Below are the code and all the weights of a small trained network. Each question names an input and a target symbol and asks about switching units off, where a switched-off unit gives its printed mean instead of its output.

import numpy as np


def w(rows, s, z=0):
    codes = np.array(rows[::2]) - 128.0
    scale = np.full(codes.shape[1], s)
    scale[-1] = z or s
    return codes * scale


def norm(h):
    return h / np.sqrt((h * h).mean(-1, keepdims=True) + 1e-5)


def f(y):
    return y / 2 * (1 + np.tanh(0.7978845608 * (y + 0.044715 * y**3)))


def softmax(a):
    e = np.exp(a - a.max(-1, keepdims=True))
    return e / e.sum(-1, keepdims=True)


def log_softmax(a):
    a = a - a.max(-1, keepdims=True)
    return a - np.log(np.exp(a).sum(-1, keepdims=True))


def net(x, mask):
    ids = ['αβγδζημστφψω'.index(c) for c in x.split()]
    T = len(ids)
    res = E[ids] + P[:T]
    u = 0
    for l in range(3):
        q, k, v = (norm(res) @ M[l].T for M in (Q, K, V))
        z = softmax(np.where(np.tri(T) > 0, q @ k.T / 2**0.5, -1e9)) @ v
        res = res + np.where(mask[u], z, O[l][:, -1]) @ O[l][:, :-1]
        u += 1
        y = f(norm(res) @ A[l][:, :-1].T + A[l][:, -1])
        res = res + np.where(mask[u : u + 4], y, B[l][:, -1]) @ B[l][:, :-1]
        u += 4
    return log_softmax(norm(res)[-1] @ U[:, :-1].T + U[:, -1])


Q, K, V, O, A, B = {}, {}, {}, {}, {}, {}
E = w([
[109,104,82],'α',
[119,109,112],'β',
[123,116,150],'γ',
[200,253,161],'δ',
[120,95,133],'ζ',
[193,194,92],'η',
[119,113,119],'μ',
[129,109,123],'σ',
[119,113,119],'τ',
[108,118,99],'φ',
[108,145,132],'ψ',
[122,124,146],'ω',
],0.0044)
P = w([
[108,126,128],'0',
[66,238,16],'1',
[173,31,147],'2',
[84,233,20],'3',
[186,44,144],'4',
[74,238,3],'5',
],0.0032)
Q[0] = w([
[185,43,236],'L0H1',
[254,56,149],'L0H1',
],0.013)
K[0] = w([
[252,140,142],'L0H1',
[195,158,85],'L0H1',
],0.016)
V[0] = w([
[43,62,131],'L0H1',
[144,112,4],'L0H1',
],0.011)
O[0] = w([
[254,214,195,251],'L0H1',
[220,78,7,235],'L0H1',
],0.0063,0.003)
A[0] = w([
[140,190,153,70],'L0N1',
[99,60,211,250],'L0N2',
[120,103,152,94],'L0N3',
[144,100,248,51],'L0N4',
],0.015,0.0011)
B[0] = w([
[18,105,128,252],'L0N1',
[90,195,248,161],'L0N2',
[107,131,154,113],'L0N3',
[133,248,117,216],'L0N4',
],0.012,0.0042)
Q[1] = w([
[66,200,190],'L1H1',
[5,70,41],'L1H1',
],0.017)
K[1] = w([
[87,250,127],'L1H1',
[10,75,30],'L1H1',
],0.016)
V[1] = w([
[2,126,52],'L1H1',
[117,163,88],'L1H1',
],0.0093)
O[1] = w([
[210,120,254,254],'L1H1',
[160,89,138,249],'L1H1',
],0.007,0.0018)
A[1] = w([
[75,106,122,53],'L1N1',
[181,87,141,254],'L1N2',
[62,6,145,200],'L1N3',
[80,115,181,15],'L1N4',
],0.015,0.00067)
B[1] = w([
[144,162,161,125],'L1N1',
[220,181,113,214],'L1N2',
[79,7,81,251],'L1N3',
[193,149,185,249],'L1N4',
],0.014,0.003)
Q[2] = w([
[53,155,49],'L2H1',
[126,250,157],'L2H1',
],0.017)
K[2] = w([
[161,179,38],'L2H1',
[7,232,114],'L2H1',
],0.014)
V[2] = w([
[24,214,2],'L2H1',
[71,242,215],'L2H1',
],0.0078)
O[2] = w([
[9,26,195,249],'L2H1',
[147,2,56,211],'L2H1',
],0.0071,0.0018)
A[2] = w([
[191,146,178,106],'L2N1',
[99,99,146,86],'L2N2',
[151,6,202,7],'L2N3',
[231,74,211,138],'L2N4',
],0.013,0.0015)
B[2] = w([
[198,160,176,185],'L2N1',
[151,82,110,146],'L2N2',
[244,103,98,244],'L2N3',
[17,35,240,255],'L2N4',
],0.011,0.0055)
U = w([
[147,60,249,144],'α',
[79,106,118,10],'β',
[80,200,182,183],'γ',
[84,157,70,113],'δ',
[85,118,116,22],'ζ',
[87,98,112,183],'η',
[185,28,70,169],'μ',
[82,109,121,4],'σ',
[206,171,79,180],'τ',
[137,187,36,160],'φ',
[207,200,183,208],'ψ',
[106,182,176,80],'ω',
],0.011,0.0019)

Each question gives the input, a string of symbols that net reads in full, and the target symbol t.
The units are the heads (2 rows each of Q, K, V and O) and the neurons (one row each of A and B). Each row of codes is followed by its name. A weight is (code - 128) times the scale printed after its matrix; where a second scale follows, it is the last column's (O, A, B and U).
mask holds one flag per unit, layer by layer, with each layer's heads first. A switched-off unit (its flag False) gives its mean, the last column of its rows in O or B, instead of its output. The means were averaged over made-up inputs and are rounded, as every weight is.
A unit's drop is (log p(t) with every unit on - log p(t) with that unit switched off) / (log p(t) with every unit on - log p(t) with every unit switched off).
The circuit of an input: a set's keep is (log p(t) with only the set's units on - log p(t) with every unit switched off) / (log p(t) with every unit on - log p(t) with every unit switched off). Starting from the 12 units with the biggest drops (on a tie, the unit counted first), units are removed one at a time, each time the one whose removal leaves the highest keep (on an exact tie, the one counted first), for as long as the keep stays at least 0.8.
units of the circuit, in order: the units of the circuit, biggest drop first
top k neurons: the k neurons with the biggest drops, biggest first
top k neurons in layer l: the k neurons of layer l with the biggest drops, biggest first
drop of u: that unit's drop, to one decimal
input α ψ δ ω, target φ: units of the circuit, in order -> [L0H1 L1H1 L2N4]
input β η ψ β φ, target μ: top 2 neurons -> [L0N4 L1N3]
input ψ η ψ α μ, target μ: top 2 neurons -> [L0N4 L1N3]
input φ ψ α γ φ, target φ: units of the circuit, in order -> [L2N4 L1H1 L0N1]
input η σ ψ β, target ψ: units of the circuit, in order -> [L2H1 L1H1]
input ψ ψ η φ φ, target μ: top 2 neurons in layer 2 -> [L2N3 L2N4]
input μ η φ α γ, target μ: top 3 neurons -> [L1N3 L0N4 L1N4]
input η β β, target μ: top 2 neurons -> [L1N3 L2N3]
input β μ ψ β φ, target φ: top 2 neurons -> [L2N4 L0N2]
input ψ ω α, target τ: top 3 neurons in layer 0 -> [L0N2 L0N1 L0N4]
input δ ψ τ ψ, target τ: top 3 neurons -> [L0N1 L0N2 L1N4]
input ζ δ σ ψ ζ γ, target μ: top neuron in layer 0 -> [L0N1]
input α ψ γ η ψ δ, target φ: top 2 neurons -> [L2N4 L0N2]
input γ ψ ψ γ η α, target γ: top 2 neurons -> [L0N4 L1N3]
input γ μ α, target τ: top 2 neurons in layer 0 -> [L0N2 L0N4]
input δ σ ψ ψ ψ η, target τ: top 2 neurons -> [L0N2 L0N1]
input δ ψ γ α η η, target τ: top neuron -> [L1N4]
input γ ψ α δ, target γ: top 2 neurons -> [L0N4 L1N3]
input η τ ζ φ ψ φ, target ψ: drop of L0H1 -> 0.9
input γ η ψ ω, target γ: drop of L2N3 -> 0.1
input α η σ ψ, target φ: drop of L2N4 -> 0.2
input ζ η α, target μ: drop of L0H1 -> 1.1
input δ ζ η, target μ: top neuron in layer 0 -> [L0N4]
input γ δ α ψ, target γ: top 2 neurons in layer 1 -> [L1N3 L1N2]
input α α φ γ ψ, target γ: top 2 neurons -> [L0N4 L0N2]
input α η β, target μ: top 2 neurons -> [L1N3 L0N4]
input η ψ ψ ψ, target ψ: top neuron -> [L1N2]
